Below is a small trained network, with its code and all its weights. Each question gives an input and a target symbol and asks what happens when units are switched off, that is, made to give their printed mean instead of their output.

import numpy as np


def w(rows, s, z=0):
    codes = np.array(rows[::2]) - 128.0
    scale = np.full(codes.shape[1], s)
    scale[-1] = z or s
    return codes * scale


def f(y):
    return y / 2 * (1 + np.tanh(0.7978845608 * (y + 0.044715 * y**3)))


def softmax(a):
    e = np.exp(a - a.max(-1, keepdims=True))
    return e / e.sum(-1, keepdims=True)


def log_softmax(a):
    a = a - a.max(-1, keepdims=True)
    return a - np.log(np.exp(a).sum(-1, keepdims=True))


def net(x, mask):
    ids = ['αγδεζθλξστφψω'.index(c) for c in x.split()]
    T = len(ids)
    res = E[ids] + P[:T]
    u = 0
    for l in range(2):
        q, k, v = (res @ M[l].T for M in (Q, K, V))
        z = softmax(np.where(np.tri(T) > 0, q @ k.T / 2**0.5, -1e9)) @ v
        res = res + np.where(mask[u], z, O[l][:, -1]) @ O[l][:, :-1]
        u += 1
        y = f(res @ A[l][:, :-1].T + A[l][:, -1])
        res = res + np.where(mask[u : u + 16], y, B[l][:, -1]) @ B[l][:, :-1]
        u += 16
    return log_softmax(res[-1] @ U[:, :-1].T + U[:, -1])


Q, K, V, O, A, B = {}, {}, {}, {}, {}, {}
E = w([
[199,119,68],'α',
[134,136,184],'γ',
[145,138,174],'δ',
[115,129,158],'ε',
[150,121,94],'ζ',
[144,131,158],'θ',
[155,151,195],'λ',
[148,134,133],'ξ',
[227,132,82],'σ',
[57,78,28],'τ',
[254,166,137],'φ',
[177,160,169],'ψ',
[52,112,193],'ω',
],0.009)
P = w([
[176,40,174],'0',
[120,253,24],'1',
[166,53,87],'2',
[104,238,33],'3',
[146,66,124],'4',
[83,241,51],'5',
[129,73,146],'6',
[59,248,94],'7',
[90,81,171],'8',
[15,239,111],'9',
[138,97,175],'10',
[86,252,73],'11',
],0.0067)
Q[0] = w([
[91,253,98],'0.h1',
[166,91,182],'0.h1',
],0.018)
K[0] = w([
[254,139,91],'0.h1',
[75,73,111],'0.h1',
],0.02)
V[0] = w([
[252,163,117],'0.h1',
[50,67,50],'0.h1',
],0.012)
O[0] = w([
[254,186,144,253],'0.h1',
[85,114,10,164],'0.h1',
],0.0086,0.0042)
A[0] = w([
[137,131,114,99],'0.n1',
[143,113,100,105],'0.n2',
[137,97,101,110],'0.n3',
[105,148,119,158],'0.n4',
[127,129,157,127],'0.n5',
[113,131,153,170],'0.n6',
[111,144,123,173],'0.n7',
[140,99,93,115],'0.n8',
[115,3,97,87],'0.n9',
[119,186,195,141],'0.n10',
[114,164,70,251],'0.n11',
[107,149,114,177],'0.n12',
[97,77,191,119],'0.n13',
[122,139,138,106],'0.n14',
[171,23,166,96],'0.n15',
[98,170,112,195],'0.n16',
],0.015,0.0034)
B[0] = w([
[107,124,134,139],'0.n1',
[94,123,161,151],'0.n2',
[104,105,176,149],'0.n3',
[185,145,139,139],'0.n4',
[164,121,129,122],'0.n5',
[148,114,91,124],'0.n6',
[163,148,125,141],'0.n7',
[90,139,195,160],'0.n8',
[76,108,1,231],'0.n9',
[168,167,100,184],'0.n10',
[219,209,124,254],'0.n11',
[178,153,139,150],'0.n12',
[127,109,34,135],'0.n13',
[135,110,117,121],'0.n14',
[223,13,133,152],'0.n15',
[210,143,113,168],'0.n16',
],0.018,0.0064)
Q[1] = w([
[138,219,201],'1.h1',
[180,74,11],'1.h1',
],0.011)
K[1] = w([
[254,31,119],'1.h1',
[20,160,172],'1.h1',
],0.0098)
V[1] = w([
[84,136,8],'1.h1',
[48,68,184],'1.h1',
],0.011)
O[1] = w([
[240,88,1,255],'1.h1',
[33,251,81,16],'1.h1',
],0.0067,0.016)
A[1] = w([
[119,182,166,137],'1.n1',
[146,170,82,183],'1.n2',
[103,186,126,197],'1.n3',
[183,139,159,253],'1.n4',
[27,249,98,131],'1.n5',
[98,192,156,140],'1.n6',
[43,49,109,153],'1.n7',
[116,194,93,222],'1.n8',
[159,182,176,129],'1.n9',
[124,76,160,51],'1.n10',
[69,136,162,191],'1.n11',
[95,123,180,41],'1.n12',
[106,132,219,200],'1.n13',
[143,154,87,167],'1.n14',
[90,116,188,5],'1.n15',
[132,130,134,57],'1.n16',
],0.011,0.0041)
B[1] = w([
[86,142,73,174],'1.n1',
[89,140,166,250],'1.n2',
[133,76,156,162],'1.n3',
[149,192,161,238],'1.n4',
[255,139,147,169],'1.n5',
[109,65,79,170],'1.n6',
[146,175,75,141],'1.n7',
[112,94,166,184],'1.n8',
[120,36,109,213],'1.n9',
[102,88,116,147],'1.n10',
[124,187,109,136],'1.n11',
[116,109,184,135],'1.n12',
[89,221,67,174],'1.n13',
[101,140,164,232],'1.n14',
[113,89,188,135],'1.n15',
[131,120,109,126],'1.n16',
],0.025,0.022)
U = w([
[211,103,39,176],'α',
[164,142,156,78],'γ',
[148,166,128,147],'δ',
[116,119,210,207],'ε',
[167,35,183,2],'ζ',
[21,36,133,153],'θ',
[178,202,116,186],'λ',
[144,91,145,119],'ξ',
[78,147,2,54],'σ',
[228,158,159,53],'τ',
[84,203,127,107],'φ',
[161,227,71,168],'ψ',
[156,201,160,119],'ω',
],0.0053,0.0071)

Each question gives the input, a string of symbols that net reads in full, and the target symbol t.
The units are the heads (2 rows each of Q, K, V and O) and the neurons (one row each of A and B). Each row of codes is followed by its name. A weight is (code - 128) times the scale printed after its matrix; where a second scale follows, it is the last column's (O, A, B and U).
mask holds one flag per unit, layer by layer, with each layer's heads first. A switched-off unit (its flag False) gives its mean, the last column of its rows in O or B, instead of its output. The means were averaged over made-up inputs and are rounded, as every weight is.
A unit's drop is (log p(t) with every unit on - log p(t) with that unit switched off) / (log p(t) with every unit on - log p(t) with every unit switched off).
The circuit of an input: a set's keep is (log p(t) with only the set's units on - log p(t) with every unit switched off) / (log p(t) with every unit on - log p(t) with every unit switched off). Starting from the 12 units with the biggest drops (on a tie, the unit counted first), units are removed one at a time, each time the one whose removal leaves the highest keep (on an exact tie, the one counted first), for as long as the keep stays at least 0.8.
circuit, biggest first: the units of the circuit, biggest drop first
unit that matters most: the unit with the biggest drop
top k neurons: the k neurons with the biggest drops, biggest first
top k neurons in layer l: the k neurons of layer l with the biggest drops, biggest first
input ε α ε ω ζ, target σ: circuit, biggest first -> 0.h1, 1.n4, 0.n9, 1.n9
input α α α γ ω α τ ε δ, target θ: circuit, biggest first -> 1.n5
input τ ε α ξ ψ θ, target τ: top 2 neurons -> 0.n9, 1.n4
input ε ε ζ τ ζ ψ ψ σ, target ε: top 2 neurons -> 0.n15, 0.n11
input ε ζ ω, target σ: circuit, biggest first -> 0.h1, 1.n7, 0.n9
input α ω τ ψ α α ε ζ α α α θ, target α: top 3 neurons -> 0.n9, 1.n5, 0.n11
input γ τ σ τ θ, target θ: circuit, biggest first -> 0.h1, 1.n5
input ζ τ φ α, target ζ: top 3 neurons in layer 0 -> 0.n15, 0.n11, 0.n9
input α ζ α ζ, target α: top 2 neurons -> 1.n5, 0.n9
input ζ ζ ε λ ζ α ε α τ α ε, target θ: top 2 neurons -> 1.n4, 1.n5
input φ α α ε φ ω, target φ: circuit, biggest first -> 1.n13, 0.h1, 1.h1, 0.n9
input α ε λ α τ α ψ τ, target α: top 4 neurons -> 0.n9, 1.n5, 0.n11, 0.n15
input ψ τ ω α σ α ε ε λ σ, target ψ: top 2 neurons in layer 0 -> 0.n9, 0.n15
input ε θ λ ω α τ ζ φ ω α ε, target σ: unit that matters most -> 0.h1
input φ λ α α α τ τ ω α, target σ: circuit, biggest first -> 0.h1, 0.n9
input α α ε, target α: circuit, biggest first -> 1.n2, 0.n11
input τ τ ε ζ σ α τ α θ, target θ: top 2 neurons in layer 0 -> 0.n9, 0.n3
input σ ε τ ε α, target θ: top 2 neurons in layer 0 -> 0.n9, 0.n8
input ζ ξ ζ α, target ζ: top 2 neurons -> 0.n11, 0.n15
input ε τ ε ε α ε, target ε: top neuron in layer 0 -> 0.n15
input α θ σ α ε ε, target α: top 4 neurons -> 0.n9, 1.n5, 0.n15, 0.n11
input α ε ε ζ ε α ξ ζ ε τ ζ, target θ: top 2 neurons in layer 0 -> 0.n9, 0.n10
input ε φ τ ξ ε, target θ: top 3 neurons -> 1.n4, 0.n9, 1.n5
input α ζ τ, target θ: top 2 neurons -> 0.n9, 1.n4
input ψ α α α α τ ε λ, target ψ: top 3 neurons -> 0.n9, 0.n10, 0.n15
input φ α ζ α α δ ε ε α τ ζ, target θ: top 3 neurons -> 0.n9, 1.n4, 1.n5
input σ ψ α α ψ α α ε α ε, target σ: unit that matters most -> 1.h1
